Each row has a name. After each piece below comes the name of the row it's from, unless a question asks for something else. Each question is about the rows just above it.

[144 177 155 115 113]  Doven
[144 177 175 140 117]  Boz
[144 115 155 177 177]  sidel
Does one of the named rows hold [144 177] side by side, in this order? => yes
Which row holds these entries in another order? [113 115 155 177 144] => Doven
Does one of the named rows hold [176 177] side by side, in this order? => no
Repeated in sidel: => [177]

[124 118 144 130] -> gimi
[ 85  85 124 126] -> sogis
[124 118 126  85] -> feget
Put [ 85 118 124 126] back in order: which row is it? => feget
The value that sogis holds more than once: => [85]

[164 167 170  89  85 113] -> bes
[ 93 163  88  87  89  87] -> nogog
[ 89 105 168 169 168 169] -> zapi
[144 160  85  83  85  86] -> tir
[172 159  87  86  85  89] -> Kese
[163 155  88  87  87  87] -> lom
[102 100 170 164 169 167] -> zasal
[167 113 166 171 167 172] -> Nuval
[164 113 169 167  85  89] -> zazab
[170 159  85  87  87  88] -> geb
Among the named rows, does one hold [170 158  85  87] next to each other, in this order? => no
Put [ 89  85 167 169 113 164] back in order: which row is it? => zazab
Put [167 172 167 113 166 171] back in order: which row is it? => Nuval
Among the named rows, does one hold [172 167] next to each other, in this order? => no
Is [102 100 170] printed in one of the named rows, side by side and in this order? => yes
[ 85  86  87  89 159 172] is which row reordered? => Kese
Among the named rows, does one hold [170 159] next to each other, in this order? => yes

[142 133 115 169] -> Govi
[145 169 131 135] -> zos
[131 170 145 135] -> poz
[ 96 181 117  99] -> zanuz
[ 96 101 158 115] -> budiv
[133 116 142 169] -> zofi
[169 142 116 133] is which row reordered? => zofi
Does one of the named rows hold [170 131] side by side, in this order? => no
Does one of the named rows hold [145 135] side by side, in this order? => yes
Among the named rows, does one hold [101 159] next to each other, in this order? => no
Put [131 135 145 170] back in order: which row is it? => poz

[114 135 131 130 110  98 117 146 139 139 116 136 154 130 110 156 124 134
 117] = nerem
[114 135 131 130 143 105 117 146 116 139 116 136 106 130 110 117 124 134
 100] = ton
[146 100 154 156 136 130  98 131 121 135 130 110 117 139 134 130 143 116
 130] = voli
[114 135 154 130 109  98 117 145 116 139 116 137 106 130 110 120 124  93
 130] = muko
[130 135 131 130 143  98 117 146 130 139 116 136 154 130 110 156 120 134
 100] = Zedot
[120 146 116 117  98 110 134 136 135 129 131 143 139 130 130 154 130 156
 100] = Lano
Which value appears more than once in Lano? => [130]
Which value appears more than once in Zedot? => [130]
The value that voli holds more than once: => [130]
Which row holds these entries in another order? [134 100 130 135 131 130 143  98 117 146 130 139 116 136 154 130 110 156
 120] => Zedot
Among the named rows, does one hold [121 135] next to each other, in this order? => yes
[143  98 117 146 130 139 116 136 154 130 110 156 120 134 100 130 135 131
 130] is which row reordered? => Zedot

[165 127 114 154 146 161 156]  zan
[ 89 153  98  83  83 114 100]  Femo
[106 105 106 149 144 147 123]  bomo
[ 83  83 101  98 153 114  89]  vikit
[132 156 132 109 135 171 147]  Let
[115  89  93 143 140  96 100]  gavam
[135 171 147 132 156 132 109] is which row reordered? => Let
Which row holds these entries in another order? [114  89  83  83 101  98 153] => vikit
Which row holds these entries in another order? [ 89 114 153  98 101  83  83] => vikit
The value that bomo holds more than once: => [106]

